Here is a tiny trained network, its code and every weight. The questions are about switching its units off for an input and a target symbol, where a switched-off unit gives its printed mean instead of its output.

import numpy as np


def w(rows, s, z=0):
    codes = np.array(rows[::2]) - 128.0
    scale = np.full(codes.shape[1], s)
    scale[-1] = z or s
    return codes * scale


def f(y):
    return np.maximum(y, 0)


def softmax(a):
    e = np.exp(a - a.max(-1, keepdims=True))
    return e / e.sum(-1, keepdims=True)


def log_softmax(a):
    a = a - a.max(-1, keepdims=True)
    return a - np.log(np.exp(a).sum(-1, keepdims=True))


def net(x, mask):
    ids = ['ΓΘΠΦΨΩαζλτ'.index(c) for c in x.split()]
    T = len(ids)
    res = E[ids] + P[:T]
    u = 0
    for l in range(2):
        r = res
        for j in range(2):
            rows = slice(4 * j, 4 * j + 4)
            q, k, v = (r @ M[l][rows].T for M in (Q, K, V))
            z = softmax(np.where(np.tri(T) > 0, q @ k.T / 4**0.5, -1e9)) @ v
            o = O[l][rows]
            res = res + np.where(mask[u + j], z, o[:, -1]) @ o[:, :-1]
        u += 2
        y = f(res @ A[l][:, :-1].T + A[l][:, -1])
        res = res + np.where(mask[u : u + 4], y, B[l][:, -1]) @ B[l][:, :-1]
        u += 4
    return log_softmax(res[-1] @ U[:, :-1].T + U[:, -1])


Q, K, V, O, A, B = {}, {}, {}, {}, {}, {}
E = w([
[79,147,106,133,61,89,158,90,184,188],'Γ',
[129,156,176,112,62,88,182,74,183,185],'Θ',
[157,185,116,136,158,93,62,87,176,168],'Π',
[64,212,174,152,116,112,148,63,217,117],'Φ',
[164,91,119,171,36,53,74,91,252,192],'Ψ',
[133,179,174,123,100,55,51,100,185,138],'Ω',
[61,5,138,143,150,211,118,99,222,150],'α',
[108,46,100,70,145,150,35,101,84,132],'ζ',
[168,141,124,67,117,156,137,52,139,124],'λ',
[227,160,169,73,175,112,102,129,213,132],'τ',
],0.013)
P = w([
[31,92,138,2,176,174,68,133,47,225],'0',
[124,189,141,151,141,150,124,117,113,204],'1',
[137,166,157,149,142,162,126,107,119,188],'2',
[127,167,111,119,133,160,115,128,140,164],'3',
[145,154,133,136,148,125,121,106,126,158],'4',
[141,134,124,121,142,122,122,104,138,140],'5',
[145,128,124,105,140,94,114,101,160,123],'6',
[163,109,131,120,143,91,109,78,145,117],'7',
[165,93,131,117,141,90,112,84,157,97],'8',
[159,67,111,105,149,92,119,93,156,89],'9',
[201,78,145,131,146,72,128,75,146,88],'10',
[178,55,95,113,154,82,114,95,168,78],'11',
],0.0098)
Q[0] = w([
[140,143,47,103,139,105,59,46,141,167],'0.h0',
[107,167,60,182,110,137,171,138,123,175],'0.h0',
[186,114,137,150,113,160,136,44,170,135],'0.h0',
[171,104,127,203,135,124,126,178,86,99],'0.h0',
[113,106,195,130,107,150,99,16,193,216],'0.h1',
[115,75,84,39,85,124,171,65,213,160],'0.h1',
[111,100,90,195,94,124,190,194,71,116],'0.h1',
[126,66,110,139,121,85,27,1,233,225],'0.h1',
],0.0099)
K[0] = w([
[52,101,135,72,111,155,54,78,181,176],'0.h0',
[172,111,102,188,133,177,107,196,212,93],'0.h0',
[126,103,102,93,160,76,76,132,161,125],'0.h0',
[157,191,180,180,86,132,179,169,121,135],'0.h0',
[155,65,139,75,174,79,120,147,102,5],'0.h1',
[174,107,61,185,188,61,140,116,134,49],'0.h1',
[94,157,132,94,111,226,56,107,45,239],'0.h1',
[254,31,51,119,125,156,192,107,111,21],'0.h1',
],0.009)
V[0] = w([
[169,66,88,156,117,140,82,113,180,201],'0.h0',
[172,210,97,161,119,59,74,121,89,113],'0.h0',
[109,124,193,56,147,116,123,163,187,77],'0.h0',
[113,69,218,170,60,41,119,149,180,229],'0.h0',
[127,86,163,182,196,124,42,254,140,130],'0.h1',
[173,198,176,74,148,141,153,140,138,28],'0.h1',
[116,134,150,77,208,156,165,157,234,141],'0.h1',
[232,85,93,24,93,192,114,128,45,214],'0.h1',
],0.0073)
O[0] = w([
[193,66,92,146,178,33,215,70,170,71,248],'0.h0',
[35,221,41,118,137,193,126,104,189,95,62],'0.h0',
[106,176,201,101,12,62,69,109,29,91,165],'0.h0',
[108,108,131,61,120,98,150,79,41,10,253],'0.h0',
[97,136,159,133,143,2,234,235,110,66,96],'0.h1',
[182,186,31,120,2,180,163,147,70,98,99],'0.h1',
[235,141,192,145,78,59,238,102,19,195,207],'0.h1',
[199,190,177,27,189,140,189,116,179,105,189],'0.h1',
],0.0063,0.007)
A[0] = w([
[67,159,81,183,115,198,193,196,150,91,28],'0.n0',
[109,142,126,99,144,121,138,198,114,133,70],'0.n1',
[64,192,41,160,178,143,168,253,145,51,2],'0.n2',
[137,161,155,173,114,154,163,121,168,92,175],'0.n3',
],0.013,0.0093)
B[0] = w([
[200,124,183,61,116,29,217,165,127,139,128],'0.n0',
[53,203,171,133,141,111,45,122,138,32,132],'0.n1',
[202,89,128,190,70,178,219,2,119,214,128],'0.n2',
[159,74,34,59,125,86,99,183,152,141,253],'0.n3',
],0.0086,0.0043)
Q[1] = w([
[75,162,135,172,169,117,136,108,68,75],'1.h0',
[125,91,136,1,109,91,137,48,115,165],'1.h0',
[31,163,146,208,154,147,140,205,98,132],'1.h0',
[163,170,157,216,92,132,145,55,167,58],'1.h0',
[186,162,46,147,106,118,87,141,148,147],'1.h1',
[101,146,116,206,124,167,169,149,95,66],'1.h1',
[154,103,126,223,92,75,114,154,150,119],'1.h1',
[160,130,69,138,129,214,222,158,41,203],'1.h1',
],0.0075)
K[1] = w([
[181,78,100,155,124,151,119,172,142,105],'1.h0',
[42,95,212,47,106,190,72,134,34,114],'1.h0',
[123,128,78,218,160,177,167,172,182,111],'1.h0',
[153,163,108,115,116,99,74,138,146,254],'1.h0',
[185,145,123,179,128,91,141,101,160,56],'1.h1',
[131,133,155,161,93,48,112,66,196,140],'1.h1',
[159,44,101,184,123,68,105,161,195,133],'1.h1',
[120,229,116,88,170,107,186,186,137,209],'1.h1',
],0.008)
V[1] = w([
[189,176,209,191,29,193,128,116,167,201],'1.h0',
[55,75,63,141,183,207,124,93,14,180],'1.h0',
[73,177,195,159,91,73,85,135,56,91],'1.h0',
[150,147,52,239,94,78,76,178,152,204],'1.h0',
[95,139,130,126,87,144,110,129,65,173],'1.h1',
[88,130,142,124,74,102,38,127,144,131],'1.h1',
[77,100,139,130,140,199,180,59,18,2],'1.h1',
[223,100,168,116,145,50,68,133,128,165],'1.h1',
],0.0076)
O[1] = w([
[118,46,113,57,48,117,102,81,94,217,89],'1.h0',
[254,94,129,96,222,108,71,203,210,143,100],'1.h0',
[159,138,47,212,179,157,117,124,67,190,144],'1.h0',
[77,83,100,118,166,43,121,116,55,105,1],'1.h0',
[204,137,115,84,223,146,124,155,147,147,101],'1.h1',
[74,206,71,107,160,115,100,137,48,146,121],'1.h1',
[168,67,163,230,111,137,68,187,187,192,114],'1.h1',
[119,108,52,62,151,150,137,157,26,104,215],'1.h1',
],0.0077,0.024)
A[1] = w([
[111,122,190,90,174,192,219,160,99,244,134],'1.n0',
[52,135,115,157,76,177,254,64,89,223,5],'1.n1',
[129,85,144,205,92,113,184,239,44,220,90],'1.n2',
[124,187,161,199,95,147,135,163,123,34,75],'1.n3',
],0.0058,0.0028)
B[1] = w([
[237,108,99,168,76,67,112,100,101,106,207],'1.n0',
[210,217,199,91,173,25,60,184,173,107,254],'1.n1',
[74,181,193,147,80,125,220,76,91,116,146],'1.n2',
[206,75,193,91,84,15,151,87,61,254,239],'1.n3',
],0.0074)
U = w([
[74,113,203,47,149,148,148,137,181,210,30],'Γ',
[125,93,118,127,192,103,135,133,133,237,42],'Θ',
[121,173,205,104,237,163,189,128,162,212,185],'Π',
[91,170,100,212,107,179,149,149,152,162,253],'Φ',
[82,128,93,152,209,94,162,28,195,64,122],'Ψ',
[74,188,171,157,115,129,73,155,117,123,141],'Ω',
[97,92,200,189,158,83,175,112,164,159,121],'α',
[140,122,159,145,222,81,68,254,241,101,142],'ζ',
[164,145,126,197,82,225,74,85,216,136,53],'λ',
[156,112,97,174,76,138,147,237,89,48,85],'τ',
],0.0041,0.0071)

Each question gives the input, a string of symbols that net reads in full, and the target symbol t.
The units are the heads (4 rows each of Q, K, V and O) and the neurons (one row each of A and B). Each row of codes is followed by its name. A weight is (code - 128) times the scale printed after its matrix; where a second scale follows, it is the last column's (O, A, B and U).
mask holds one flag per unit, layer by layer, with each layer's heads first. A switched-off unit (its flag False) gives its mean, the last column of its rows in O or B, instead of its output. The means were averaged over made-up inputs and are rounded, as every weight is.
A unit's drop is (log p(t) with every unit on - log p(t) with that unit switched off) / (log p(t) with every unit on - log p(t) with every unit switched off).
The circuit of an input: a set's keep is (log p(t) with only the set's units on - log p(t) with every unit switched off) / (log p(t) with every unit on - log p(t) with every unit switched off). Starting from all 12 units, units are removed one at a time, each time the one whose removal leaves the highest keep (on an exact tie, the one counted first), for as long as the keep stays at least 0.8.
circuit, biggest first: the units of the circuit, biggest drop first
unit that matters most: the unit with the biggest drop
top k neurons: the k neurons with the biggest drops, biggest first
k most important neurons of layer l: the k neurons of layer l with the biggest drops, biggest first
heads that matter: for each layer, one digit per head in row order, 1 if its drop is at least 0.15 and else 0, layers parted by /
input Ψ Π α Ψ Ψ ζ Γ α α, target α: heads that matter : 11 / 11
input Ψ Ψ Ω λ Φ ζ Θ Ψ τ Ψ, target τ: circuit, biggest first : (0.h1)
input Π α τ Ψ Ψ, target Ψ: circuit, biggest first : (0.h0 1.h1 1.h0)
input τ λ Θ Ω Ω Ψ Ψ λ τ α Π, target Ω: circuit, biggest first : (1.h0 0.h1 1.n1 0.h0)
input Φ Ψ ζ τ ζ Γ, target Θ: circuit, biggest first : (1.h0 0.h0 0.h1)
input Φ Π Ω Ψ α τ ζ, target Θ: circuit, biggest first : (1.h0 0.h0 0.h1)
input α λ Ω τ Ψ Ψ Φ, target τ: circuit, biggest first : (0.h1 0.h0 1.h1)
input Π Ψ Θ, target Ψ: circuit, biggest first : (0.h0 1.h0 1.h1 0.h1)
input Ω Φ τ Ψ Φ Ψ λ Φ Θ Π Ω, target Φ: heads that matter : 11 / 10
input Γ α Ψ Ψ Ψ Θ Φ ζ Φ Γ α, target ζ: heads that matter : 10 / 10
input λ Ψ Φ, target Γ: circuit, biggest first : (1.h0 0.h0 0.h1)
input τ Ψ Ψ Ψ Γ Γ Π Π Ψ Φ, target Ω: circuit, biggest first : (0.h1 1.h0 1.n1 1.h1)
input ζ Φ λ Ω Ψ, target Π: circuit, biggest first : (0.h1 1.h0 1.n3)
input τ Ψ Ψ Γ Ψ α Φ Ψ Φ Γ Ω, target Ω: unit that matters most : 0.h1
input Π Φ Ψ Φ λ Π Ψ Ψ, target Ψ: circuit, biggest first : (1.h1 0.h0 1.h0)
input τ Π Φ α Φ τ Ω, target Ω: heads that matter : 11 / 10
input Π Ψ ζ α τ Φ α Π Θ τ, target τ: heads that matter : 01 / 00
input Γ Θ Ω Φ λ λ α Ω Ψ α Φ, target ζ: circuit, biggest first : (1.h0 0.n3)
input τ Π ζ Γ Ψ ζ Γ α Γ Ψ, target Ω: heads that matter : 11 / 11
input Γ Φ Ω Ψ Π Ψ Ψ Ψ Θ ζ Ψ Γ, target ζ: circuit, biggest first : (1.h0 0.h1)
input τ Ω Φ Ψ τ Γ α Ψ Π, target Ω: most important neuron of layer 1 : (1.n1)
input τ Π τ λ Ψ Φ Ω Φ τ Θ, target Ω: heads that matter : 11 / 10
input τ Φ Ω Ω Φ, target Ω: heads that matter : 11 / 10
input Ω λ Θ, target λ: heads that matter : 11 / 01
input Φ Γ Γ Φ λ Θ Γ Γ λ, target λ: heads that matter : 01 / 01
input Π Ω Ω Ψ Ψ Π, target Ψ: heads that matter : 10 / 11
input Ψ Θ Ω Ω Π ζ Φ Γ Ω, target α: unit that matters most : 1.n3
input Θ ζ Φ ζ Φ Ψ τ τ Ψ Ω τ, target τ: 2 most important neurons of layer 1 : (1.n3 1.n1)
input ζ Ψ Π α Ψ, target Π: top 3 neurons : (1.n3 1.n0 0.n1)
